Each row, then one of two labels for whether it has a hidden trait; a new part has new ones:
In the rows, zero is written as 128.
[135 124 126 123 124 140 134 137   4 131 105 136 130 151 122 117 126 128
 153 126 136 131 163 136 142 103 105 134 123 120 120 126 112 119 125 136
 129 119 129 120 121 115 115 127 150 131 112 129]  (22)
[130 112 131 137 121 125 123 127  24 133 128 132 134 144 129 116 120 129
 163 118 136 109 147 141 133 110  93 132 133 142 117 121 119 121 126 144
 134 134 126 119 126 119 122 128 139 127 105 122]  (22)
[130 118 128 138 124 138 127 130  43 131 104 129 135 139 129 116 117 128
 160 123 139 116 147 139 134 116 110 131 131 137 123 122 125 121 126 146
 129 129 124 121 124 119 123 130 140 126 111 122]  (33)
[139 148 121 101 138 131 148 149  45 126 100 137 122 144 116 122 131 125
 139 143 138 173 167 126 148 100 126 132 113  93 125 138 116 123 125 112
 116 111 131 125 115 120 115 126 159 136 130 140]  (33)
[133 113 129 133 121 136 122 129   1 133 125 132 132 149 130 118 119 130
 160 118 137 108 156 143 135 105  99 133 131 145 119 123 114 119 126 142
 138 131 129 118 126 114 119 129 141 127 103 122]  (22)
[134 122 129 119 125 136 125 130  12 131 135 133 123 146 130 125 126 129
 153 125 127 122 154 136 135 104 106 133 128 136 121 134 113 121 126 137
 138 118 131 119 129 119 119 129 146 137 113 128]  (33)
[130 116 129 134 123 138 124 129   6 132 123 132 132 142 129 118 119 128
 159 121 142 114 151 141 135 107 107 133 131 139 121 123 118 121 126 138
 134 133 127 119 124 116 121 125 142 122 107 124]  (33)
[131 124 129 124 127 185 128 130  50 129 122 133 129 138 131 124 125 128
 159 126 131 126 145 133 134 114 104 131 129 130 120 129 119 124 126 140
 132 127 130 122 127 123 120 129 139 134 117 128]  (33)
[127 114 130 138 124 128 121 124  74 131 126 129 134 136 133 122 125 130
 166 119 128 107 132 135 127 123 111 130 133 141 124 121 124 125 126 142
 135 133 127 125 130 122 127 129 126 127 116 122]  (33)
[135 130 126 113 132 120 134 137   1 129 109 135 123 145 122 124 127 128
 147 132 124 140 160 133 142 100 120 134 123 122 125 135 115 123 126 129
 129 119 131 120 124 123 117 128 154 137 118 133]  (33)
[128 107 132 142 117 112 117 125  32 134 109 130 134 145 129 118 119 130
 166 114 133  97 146 143 130 111  96 132 136 152 118 119 118 121 125 149
 141 138 126 119 129 115 123 128 134 116 102 119]  (22)
[131 130 126 128 126  64 132 133  46 129 123 130 130 135 124 120 119 127
 152 128 140 131 150 136 136 111 117 132 128 130 125 128 125 123 127 127
 123 121 125 122 121 121 121 126 145 128 117 128]  (33)
[132 118 130 126 126 110 125 131  22 131 130 132 127 145 128 123 123 128
 156 123 131 119 154 139 135 105 115 133 129 137 125 130 115 121 126 123
 135 128 130 118 126 117 120 129 143 134 110 126]  (33)
[134 125 130 120 129 135 131 135  20 130 133 134 129 146 130 122 128 128
 153 127 126 130 158 135 138 105 108 132 124 125 120 131 115 121 125 128
 132 123 131 120 126 120 118 128 148 127 112 130]  (33)
[135 121 129 125 125 122 127 132  14 131 144 133 127 147 137 122 124 129
 157 124 129 122 157 138 136 105 104 133 127 133 119 129 114 121 125 126
 134 113 130 120 125 118 120 129 144 132 112 127]  (33)
[131 122 126 134 124 130 130 133  25 130 132 129 136 139 128 116 118 127
 154 124 147 124 150 138 136 114  97 132 129 133 117 124 123 122 126 123
 128 125 124 122 122 118 121 127 141 121 113 124]  (22)
[132 120 126 137 121 121 128 129  36 131 100 131 135 140 133 115 116 129
 156 122 146 116 151 140 136 110 111 132 130 134 123 122 122 119 126 126
 128 133 124 121 121 116 118 129 144 130 109 123]  (22)
[134 121 130 126 123 106 127 133   1 132 123 134 129 149 128 118 121 128
 156 123 138 121 161 141 139 100  97 134 129 134 117 127 113 120 124 136
 135 123 129 117 124 117 116 128 147 130 107 126]  (22)
[130 115 127 132 125 129 123 128   9 131 118 131 129 140 132 120 119 129
 158 121 137 115 148 139 133 109 106 133 133 141 121 125 121 121 126 135
 134 123 127 119 126 119 122 131 139 120 109 124]  (33)
[132 126 130 119 128  96 128 135  36 130 112 133 124 146 130 124 129 129
 153 127 130 133 153 135 136 104 117 132 126 130 125 131 114 123 126 126
 134 121 131 122 124 122 122 127 143 131 116 130]  (33)
